In the rows, 128 means zero.
Each row of numbers belongs to one of the objects below and depends on some of the facts about them. Some rows are named. Which object is each other row?

There are 2 kinds of fact about the objects: χ, δ.
χ: sits directly inside; δ: points at
{bebin, biplun, lesan, moskal, tezuk, traposel, travegri} χ musan
{bedek, grestal, pudruk, seska} χ trepugin
{bires, kastu, sirol} χ bara
{bradodruk, flirugi, lebrak, leklir, stofem} χ gugel
{braplar, plidron, soplan} χ brubrizik
{bratrudro, drerak, driston, sakik, sasura} χ sabru
{brizopo, koge, mibrek} χ klastobrum
{brudrun} χ skudu
{butrar, stikler, teris, teru} χ klodak
{denir, flibrom, pliske, pori, skigrer, vigir} χ vodrira
{dilum, klufin, skidradro} χ mebru
{dipum} χ flinugrar
{dredok, grina, plemes, steker, stiram, togrem} χ surogrin
{dregre, floflek, poflol, rero, skigetrel, tralik} χ bafor
{dridusel, fatrotum, gonas, skotos, skuflu, stutur} χ brestus
{drinos, drulok, groklugra, kitul, lodre, magas, simatun, vakun} χ pipligak
{drirobruk, nagil, neflis, rigres, treklil, vedil, zurabi} χ gavus
{dustas, gezostik, plustu, sabrok, sutuzik, tikom} χ droplas
{fegi} χ driserik
{fesin, kidadra, sira, stopla} χ druzo
{flatretir, nuvuklon, rasem, tibrek, zupul} χ nubus
{flifleta, vufle} χ stalu
{flistisun, gutrek, latrim, makloni, sketre, tubro} χ rilek
{fostam, fuzam, zeki, zurar} χ skibrim
{fovas, retral, skebran} χ pezigis
{gazem} χ skezerar
{gestur, roflenas, sanul} χ balen
{giril} χ laskas
{gogrus, mutik, skugol, tadam} χ toklor
{kefur, magrire, skobribrol} χ zinik
{kera, litron, pomu, skudri} χ trubun
{klepo, ruduk, skilis, vegik} χ bepin
{klodrun, kugras, mestan} χ griklam
{lidran} χ fonus
{lidrem} χ fliven
{nabrila, vemo} χ tuni
{natu, supli, sutol, vebir} χ pletrer
{nobor} χ zaro
{pobomok} χ sopluk
{tivos, tosi, totan} χ visum
{tresuples} χ sazal
{tritrupal, tutan} χ kiven
bedek δ poflol, floflek, tosi
biplun δ bratrudro, zurabi, vemo
bires δ flirugi, sira, driserik
brizopo δ togrem, drirobruk, litron, magrire, tosi
butrar δ gutrek, pudruk, bebin, braplar
droplas δ moskal, sabru, drerak, sakik, dregre
drulok δ kastu, fatrotum, gutrek, sakik
dustas δ gezostik, griklam
fesin δ fegi, skudri
flatretir δ pobomok, makloni, sabru, stutur
flifleta δ sirol, stalu, gugel, supli
fuzam δ seska, giril, pipligak
gestur δ fliven, brudrun
gonas δ skebran
grina δ kastu, fostam, mibrek
groklugra δ rero
kitul δ plafli, tubro
kiven δ koge, vodrira, sabru, flibrom, driston, vakun
klodak δ klepo
latrim δ klodrun, makloni, kidadra
leklir δ simatun, plafli, natu
lidran δ rilek, griklam
lodre δ dridusel, tikom, sopluk
mutik δ vemo, sopluk
neflis δ rero, sutol, tubro, pipligak, nobor
pezigis δ trepugin
plustu δ teru
pomu δ mestan, bradodruk
pori δ nuvuklon, flirugi, flistisun
retral δ kefur, fegi, tuni, stutur
rigres δ zurar, fatrotum, flistisun, skugol
skidradro δ dridusel, traposel
skigetrel δ denir, dilum, moskal
skilis δ sabrok
skobribrol δ gugel, klepo, bara, braplar
skuflu δ vodrira, dipum, dredok, totan, skotos, tivos, pletrer
stikler δ giril
sutuzik δ trubun, skugol
tadam δ skigrer, gezostik, plemes, sanul, fonus
tezuk δ fliven, fatrotum, zaro, brestus, plidron
tibrek δ treklil
travegri δ skigrer, fliven, stutur
tresuples δ kastu, fegi, skotos, magrire
tritrupal δ dilum, balen, magas, brudrun
vegik δ vigir, steker, vedil, stofem
zupul δ skudu, gazem

Known rows:
[119 165 133 150 163 101 130 123 163 155  81 126 155 147 128 126  73 153
 144 174  53 134 152 118  92 132 125 181  86 153  86 110 167 128  80 139
 137 135 165 172 126 119 167] : fonus
[122 123 117  84 116 138 123 135 123  71 122 141  99 133 136  87 151 126
  95 109 156 124 104 115 203  86 145 104 137 124 114 152 126 120 131 162
 132  76 110 156 151 123  89] : bires
[145 168 143 172 139 125 110 164 136 129 140 129 117 125 126 127 161 109
 134 113 154  84 104 124 178 128 149 119 127 175 116 148 153 129 151 137
 180 128  99 121 139 110  73] : flirugi
[122 121 110  92 110 137  98 153 134  69 111 126  89 122 135  81 147 122
  91 125 153 119  91 116 206  82 157 103 144 117 111 160 130 104 144 175
 149  75  94 162 153 128  67] : pori
[141 154 126 134 144 134 136 122 155 130 119 143 128 129 130 152 105 164
 150 157 106 144 103 139 130  83 126 136 144 129 101 126 128 143  92 143
 125 128 152 150 133 136 169] : visum
[129 169 169 164 176 147 125 133 116 137 198 135 121 109 152 133 137 130
 164 101 151  83 120 147 140 131 133 148  98 133 194 109 124 149 115 121
 135 121 122 132 110 113 118] : vemo
[173 150  98 178 110 145 142 153 151 150 119 138 137 126 132 194  93 180
 186 145 115 170  97 111 108 101 159 155 148 183 103 139 128 141 116  98
 168 158 165 116 139 135 173] : plafli
[122 137 126  78 110 122 137 145 123  93 104 125 119 131 133  81 162  97
 102  98 150 121 121 105 198  78 133 108 152 118  85 146 141 136 130 148
 138  82 100 136 158 139  80] : sutuzik
[121 125 128 115 126 130 128 135 121 119 138 134 121 130 138 118 138 129
 132 118 138 126 129 119 138 133 132 137 120 120 147 131 122 127 134 120
 130 118 127 126 119 126 125] : ruduk
[146  96 133 170 120 135 129 110  90 155 151 104 132  96 115 156 114 112
 112  87 128 129 158 163  88 150 111 103 148 134 149  95  99 132 139 134
 104 152 103 110 123 149 119] : koge
[110 118 116  79 126 127 119 131 117 114 128 154 132 132 129  99 154 129
 101 102 133 145 119 126 154 133 138 141 123 127 162 139  97 149 119 140
 113 114 146 134 121 123 129] : gonas
[148  96 134 185 143 124 130 128 112 154 128 107 140 131 116 138 112 114
  85  78 124 131 139 144 122 153 110  89 141 138 129 109 124 108 162 134
 105 164 101 126 136 131  97] : dregre
[142 155 126 134 146 135 137 123 157 129 121 143 126 135 130 153 100 163
 147 158 104 140 102 139 132  86 130 134 144 129 105 124 125 145  95 147
 119 128 151 152 131 132 163] : toklor
[119 124 129 117 124 132 130 137 120 119 140 128 123 127 136 119 134 127
 131 120 138 124 130 121 135 128 132 137 119 122 151 130 125 126 133 118
 129 116 126 127 121 123 124] : kera
[113 123 139  85 150 150 134 121 108  87 166 149 107 115 153  95 139 144
 119  97 154 121 122 133 164  96 135 136 107  90 173 120 103 142 106 142
  95  78 125 161 122 125 126] : skidradro
[123 156 157 151 161 146 131 138 117 130 186 134 120 117 148 126 135 130
 153 103 149  99 122 143 142 126 133 147 104 128 184 112 122 145 117 122
 132 114 121 136 111 113 121] : bratrudro
[132  95  85  89  84 143 140 147 109  96 116 144 115 126 138 125 128 150
 132 103 146 175 124  91 141 124 155 139 128 135 139 149 109 121 140  96
 139 112 146 116 132 131 138] : stikler
[142 155 124 137 144 131 139 118 158 131 122 141 131 131 133 154 101 165
 148 157 105 141 104 138 130  82 129 132 147 128 102 127 124 143  93 140
 121 129 153 150 137 132 170] : sazal
[125 114 133 158 133 131 129 126 110 152 127 112 140 121 128 126 112 118
 119  99 118 128 154 137  99 158 123 135 111 136 144 109 126 126 135 117
 120 139 120 125 122 126 119] : klodrun
[128 117 138 123 138 127 143 138 120 110 149 143 121 137 139 124 126 127
 134 111 141 125 144 119 146 133 126 118 122 120 133 122 132 113 142 100
 122 117 135 130 115 112 125] : stiram
[140 108 141 150 107 126 119 105 100 136 163 120 118  82  97 163 133 109
 127 126 141 109 168 166  94 156 113  95 149 140 140 102 104 138 139 132
 119 141 115  92 108 144 132] : dipum

Rows to name:
No name comes twice in this set of rows, the named rows included.
[118 141 133 144 136 138 112 146 128 129 150 116 110 118 137 129 127 133
 156 133 141 110 120 130 123 138 141 154 110 123 172 121 123 123 139 115
 148 136 118 124 102 121 114]  vigir
[125 137 149 113 107  98 123 129 130 105 161 151 106 110  93 148 147 103
 148 176 146  79 184 136 121 171 117  95 132 146 107 129 156 122 139 109
 152 118 141  88  88 107 144]  togrem
[119 126 135 172 134  89 101 124 114 182 100 109 166 122  92 117 126  93
  95 111  78 120 181 142  87 205 121 148  96 185 130 105 135 137 120 144
 136 162 124 119 114 127 117]  stutur
[114  58 105  36  82 127 115  82  82  82 130 152 107  80  90 114 157 118
  52 105 136 152 164 165 132 121 115  73 167 107 136 120  52 150 110 182
  63  93 132 120 118 154 147]  skuflu
[138 154 138 160 128 118 105 154 138 129 117 116 130 138 115 117 160 103
 111 115 141  96 102 123 177 132 138 102 134 163 102 153 159 120 153 146
 170 129  93 123 149 117  61]  zurar
[120 146 141 103  99 103 110 125 127 115 150 140 112  99  96 145 154 102
 151 186 140  84 175 141 112 176 124 113 130 146 116 130 139 133 135 123
 153 124 139  88  86 115 138]  litron
[ 83 123 133  51 123 115 142 130 121 112  88 123 143 137 144  62 113 115
 124 118 100 146 181  84 122 130 119 178  80  97 111 115 147 129  92 108
 108  77 141 159 121 129 129]  dustas
[106  97 113 103 130 119 121 128 118 114  78 111 141 145 133  66 114 115
  74  96 101 148 144 105 150 125 129 126  99 121  99 130 140 103 126 155
 109 101 109 174 154 129  92]  gestur
[ 99  90 123  47 121 116 133 119 143 112  95 119 130 178 131  90 164 110
  84 139 149 152  93 121 160 103  99  98 172  36 126 157 116 112 160 133
  83 137 119 121 140 138 119]  butrar
[134 109 130 183 137 135 110 143 117 156 123  86 130 121 135 124 108 123
 114  92 117 132 124 136 113 137 129 128 124 124 153 114 120 111 151 136
 129 155  90 141 129 139  84]  denir
[118 130 145 130 136 111 125 137 151 160 120 111 144 175 128 130 165 102
 124 142 144 113  98 129 133 151 102 112 159  87 137 148 139 120 170 110
 129 178 113  92 123 123 108]  pudruk
[ 89  89 127  36 129 131 144 119 144 111 107 131 130 187 151  94 160 125
 101 135 152 160  89 110 153 107 100 124 158  18 155 154 108 121 153 111
  76 140 137 122 121 130 141]  flifleta
[149 119  80 185  84 145 167 134 111 112 102 157 167 109 116 221 104 144
 222 161 128 165  58  95  85  94 175 144 114 198 105 153 130 148 123  82
 167 196 146 147 201 119 200]  pipligak
[132  81 133 177 116 139 139  97  70 138 143 113 152  88 106 163 119  91
 124  98 134 119 140 153  81 145 116  96 124 138 152  93 102 139 138 133
  96 170  89 131 151 140 127]  vakun
[136 159 140 180 140  91  89 155 142 170  97 118 157 145  91 120 179  83
  94 115 121  90 105 139 163 166 129 111 142 189 101 153 153 134 155 162
 173 169  97 108 145 119  65]  fatrotum

The same objects again, as new rows of numbers:
Some rows with their names:
[104 153 145 150 135 148 125  97 150  88 150 115  85 158  93 112 141  99
 172 111  90 156 117 114  74 128 147  83 161 100 129 128 134  81 131 123
 137 105 152  78 137 141] : gestur
[103 121 138 104 126 115 134 145 133 139 139 122 147 117 113 146 123 119
 141 142 116 123 136 127 149 118 111 129 122 123 124 111 106 129 135 128
 124 118 138 134 116 139] : mebru
[114  95  42 171  96  93 129  50  98 135 112 115 121 136 143 129 136 135
 123 120 155 102 125 154  78 109 140 113 100 121 127 103 110 140  83 106
  89 112 138 142 135 127] : flirugi
[101 125 141  99 129 119 138 139 128 140 140 127 150 112 112 144 121 116
 142 146 115 119 135 126 152 117 112 127 118 129 122 113 107 130 130 130
 118 123 136 134 110 141] : laskas
[140 120  60 128 163 131 141 172 128 139 138 144 113 153 128 147 105 174
 120 134 169 116 112 154 181 128 162 173 143 164 171 123 127 148 101 133
 101 147  98 143 125 118] : litron
[123  51 116 114 112 103 123 177 101  95 102 108 127 114 192 108 171 112
 124 148 122  91 116 124 105 147  69 176 114 103 145 175 117 145  85 106
 189 190 130 209 128 109] : simatun
[134 141 107 192 117 138 129  75 104 129 110 114  92 121 164 101 111 156
 114 102 132 104 144 159 129 129 171 119 117 143 135 161 151 116 154 126
 121 151 140 115 117 162] : sakik
[147 165 146 156 132 134 125 123 161 125 121 132 114 117 147 117 109 137
 128 116 110 123 159 133 122 135 143 134 123 132 145 144 153 128 130 139
 151 148 144 129 125 143] : kidadra
[110 111 182 109  86 126 105 151  50 148  90 145 133 122 152 117  97 149
  74 151 150 128 135 140 114 129 128 145 130 123 103 145 154 155 172  99
 116 118 110  82  94 122] : supli
[115 178 164 109 200 197 155 146 164 114 163  96 125 125  86 111 145  96
 167  84  83 151 108 109 210 143 141  79 138 142 125 144 112  53 209 157
 131 149 118 120 123 169] : kiven
[132 138 104 165 141 125 109  91  33 139  55 127  86 106 124  98 125 169
 154 107 169 112 173 187 131  96 157 172 147 152  98 164 152  99 118 120
 104 144 138  65  95 139] : gutrek
[160 109 114 133  67  99 158 150 127 102 111 112 148  91 175 152 165 129
 129 169 154 107 131 119 113 137  88 174 127 109 107 142 125 140 128 143
 173 138 132 162 155 119] : seska
[101 123 137 103 128 113 134 139 132 141 135 123 151 113 111 146 121 118
 141 145 116 123 131 126 150 116 108 125 120 128 122 113 107 131 131 131
 121 119 137 127 114 138] : skibrim
[134  52  70 137 149 115 161 146 136 147 135 132  79 177 141 131  97 171
 116 122 164 126 128 115 212 132 154 148 153 115 208 110 145 201 129 154
  96 137  79 127 156 113] : togrem
[119 139  71  89 204 175 144 197 135 118 167 133 112 181  60 135 147 128
 157 116 154 166  69 125 197 137 159 133 177 146 155 105 113  96 150 138
  91 133  75 116 140  97] : brizopo
[139 127 139 112 122 126 123 133 134 133 118 134 141 127 124 133 137 122
 126 127 136 135 126 127 123 130 121 131 128 120 124 117 125 137 119 124
 126 122 119 127 137 108] : zeki
[145 181 146 172 101 141 120  85 167 117 102 111 111 122 167 111 122 135
  96 112 102 124 131 138  77 140 146 123 102 117 126 141 152 127 155 126
 119 143 154 126 134 164] : denir
[ 82 107 184  98  95 117 122 154  49 152 106 138 140 105 139 131  86 141
  86 166 130 106 140 139 145 113 116 151 121 124  97 145 135 144 184 102
 105 115 128  85  67 149] : stalu
[130 129 147  98 133 136 125 141 133 128 129 130 140 134 105 133 143 115
 130 127 129 146 113 113 122 128 114 122 137 109 120 111 119 120 136 129
 125 117 117 121 145 103] : skilis
[145 159 138 186 125 149 128  84 136 127 114 113  99 114 162  96 117 139
 127  95 112 116 150 145 133 138 156 107 114 132 131 159 150 111 157 139
 141 154 143 119 121 159] : drerak
[107 111 139 145 100 135 120 117  51 138 101 132 114 128 151 110 106 152
  85 131 148 120 123 146 114 124 145 136 131 126 112 153 148 134 169 103
 101 126 120  81  96 138] : pudruk

Which object is each row?
No name comes twice in this set of rows, the named rows included.
[174 193 138 164 140 164 132 122 184 124 108 113 120 117 177 112 119 153
  90  97 114 131 127 143 145 149 157 142 103 148 144 154 155 132 174 148
 125 170 133 156 133 163]  flibrom
[108  62 149 106 120 103 154 118 136 146 137 115 123 130 124 135 112 117
 138 137 114 131 145  93 180 121 104 105 129  86 152 104 115 172 154 147
 111 109 124 119 136 134]  surogrin
[146 151 138 110 109 138 119 139 160 119 107 132 138 139 137 138 134 125
  92 141 130 147 103 125  96 137 123 141 120 118 128 111 132 147 140 121
 101 127 124 140 144 124]  pliske
[126 130  80  82 186 160 138 195 136 123 159 138 122 169  74 144 140 129
 139 123 152 163  77 124 183 135 150 133 166 139 150 105 116 113 132 135
  98 126  82 126 139  98]  bedek
[149 181 114 161 151 152 148 135 172 144 123 109 131 105 179 130  99 160
 104 114 106  97 136 154 199 134 156 153  94 171 151 152 132 132 171 153
 113 179 139 168 108 188]  vodrira
[190 123 154  65 177 144 112  89 139 159 145 138 187 153  73 156 147  56
  67  92 131 209 131  64 137  96 110  16 127 196  91 119 113 115 128 107
 136 144 136 162 164  80]  biplun
[143 131  47 151 163 131 142 159 125 137 135 142 103 148 142 137  99 186
 111 128 158 110 117 165 190 132 176 177 138 169 178 137 135 148 110 137
 104 158 106 146 121 129]  magrire
[135 104 111 127  71  78 167 149 123 115 128 106 165  70 175 175 147 137
 144 183 135  79 144 124 142 126  75 178 111 118 110 146 103 144 134 145
 168 137 142 171 131 152]  plafli
[101 108 159 140  87 126 112 124  29 148  85 139 114 124 162 111  94 161
  74 143 156 112 130 148 119 122 145 144 126 129 104 158 157 152 175 100
 102 123 115  79  82 143]  braplar
[130 180 130 167 101 111 111 126 197  98 131 137  81 159 152 141  86 160
 126 153  90 130 144 134  39 135 162 156 143 115 168 126 165 157  84 118
 131 127 173 109 126 154]  skigrer

The same objects again, as new rows of numbers:
Some objects and their rows:
[ 94 166 100  95 135 157 163 157 126 134 121 158 110 135  82 100 128 118
 118  77  93 104 132 128 109 141 118 130 123] : lodre
[ 97 131 110 104 127 139 151  98 104 133 135 159 120 100 136 125 105 118
 132 124 122 127 150  77 160 133 100 120 140] : dridusel
[ 87 132 107 125 124 144 152  88 108 142 129 158 128 107 100 117 105 107
 132 122 121 151 156  93 147 129  87 111 138] : sopluk
[142 123 108 128 124 127 138  76 129 126 126 128 150 112 152 120 102 123
 134 133 142 122 114  89 127 130 121 126 145] : dilum
[121 171 114 125 118 142 155 162 141 123 110 114 134 140 139 114 137 128
 129 108 111  85 120 142  78 138 142 139 130] : tritrupal
[110 109 108 128 135 116 136 142 117 118 137 144 104 104 126 165 150 120
 105 100 122 137 127 142 155 132  89 149 132] : poflol
[126 133 108 119 132 135 147 131 122 127 122 131 117 116 145 125 137 122
 123 116 119 115 134 126 148 134 113 131 132] : grestal
[112 113 114 125  92 135 132 143 142 133  96 122 119 103 108 148 124 124
 123 142 124 142 103 131 144 126 103 120 134] : fonus
[122 151 109 118 134 140 156 162 125 129 115 129 110 127 136 123 148 124
 121 102 107 102 142 153 128 138 119 135 128] : pomu
[121 147 109 118 131 137 154 154 124 128 118 131 113 125 136 124 142 123
 120 105 115 108 137 140 131 137 116 132 128] : skilis
[127 116 106 115 129 132 146 117 118 130 128 143 119 103 141 126 127 122
 125 120 127 123 144 116 160 134 104 128 133] : stofem
[142 152 108 129 137 143 153 149 126 125 114 120 111 113 166 117 155 123
 118  99 122 114 148 156 178 135 129 136 116] : stikler
[149  89 110 123 149 109 135 119 118 133 151 103 111 129 144 117 117 118
 133 138 101 124 138 139 144 140 111 111 142] : bebin
[116 132 118 131 141 136 153 153 121 129 126 116  89 153 130 125 172 141
 114  87 113  76 113 167 112 129 120 147 135] : grina
[106 149 117  94 101 141 151 200 136 124  88 120 104 115 133 147 138 129
 116 136 103 105 111 148 120 138 125 131 125] : dustas
[118 150 114 115 130 143 154 153 113 128 120 132 106 119 142 130 140 126
 127 116 107 101 133 129 141 136 122 130 124] : gonas
[127 132 119 141 158 124 141  91 100 139 113 141 121 134 123 143 133 120
 108 102 147 150  83 120 151 125 102 117 133] : pletrer
[149 142 116 127 148 116 146  91 110 133 113 146 144 132 171 127 113 123
 122  99 157 134  80  94 140 132 123 127 143] : driston
[124 129 108 121 134 136 149 135 121 129 123 131 116 113 141 128 135 124
 122 114 118 114 138 127 150 134 114 130 130] : stopla
[119 135 111 135 131 143 147 126 118 136 109 127 119 117 113 127 135 118
 121 123 113 128 135 138 147 128 105 120 124] : toklor
[ 96 139 112 143 131 151 149 137 136 120 155 115 123 151 146 124 184 132
 111 119 101  65 159 122  29 133 137 132 111] : rigres

Rows to name:
No name comes twice in this set of rows, the named rows included.
[101 125 105 110 127 136 152 102 112 133 137 161 125 103 132 120 108 115
 129 115 128 137 161  85 157 135  94 122 141]  vemo
[126 123 110 111 133 134 144 114 108 126 122 134 119 100 146 139 123 121
 122 139 123 117 135 106 157 133 113 121 128]  sabrok
[122 119 112 124 123 130 148 137 128 133 130 143 115 125 170 122 160 121
 113 119 122 121 146 102 139 138 120 117 121]  nagil
[156 138 111 148 138 104 134 101 125 119 128 136 151 123 141 128 111 117
 134 103 142 124  97 103 105 136 121 145 145]  dregre
[121 105 114 119 137 122 136 123 119 126 122 134 109 118 145 154 141 130
 108 119 136 126  96 126 146 128 105 133 135]  skudri
[113  92 116 116 147 125 137 134 112 125 133 141  93 115 137 167 154 130
  99 117 130 127 114 140 160 126  92 134 131]  litron
[ 93 159 107 129 137 156 157 134 123 120 139 121 121 131 130 122 154 128
 119 104 103  78 165 147  85 134 124 140 121]  bires
[180  68 109 139 139 106 137 125 110 144 115 117 103 104  88 108 122 108
 150 152  96 126 132 123 155 137  94 104 135]  gugel
[125 109 116 116 125 123 134 129 127 126 115 129 122 121 145 153 133 131
 110 124 140 128  87 121 139 127 111 131 137]  kefur
[124 110 108 120 122 136 149 103 121 135 130 142 106 112 147 109 136 130
 135 105 127 117 143 113 185 129 103 135 142]  steker
[165  91 109 137 138 114 140 131 114 143 109 117 102 112  92 111 128 109
 141 145  97 127 136 127 156 135 100 106 133]  stalu
[117 154 112 109 134 143 154 154 112 127 111 127 112 114 142 134 136 123
 119 122 107 105 135 132 136 139 122 126 121]  plustu
[104 109 105 132 138 143 141  81 118 119 156 126 131 107 139 128 131 126
 125 127 126  98 157 104 106 126 109 134 131]  nuvuklon
[138 128 107 127 155 138 142 143 132 122 134 108 111 157  84 124 153 133
 110  97  93  66  85 152  43 133 137 139 117]  drulok

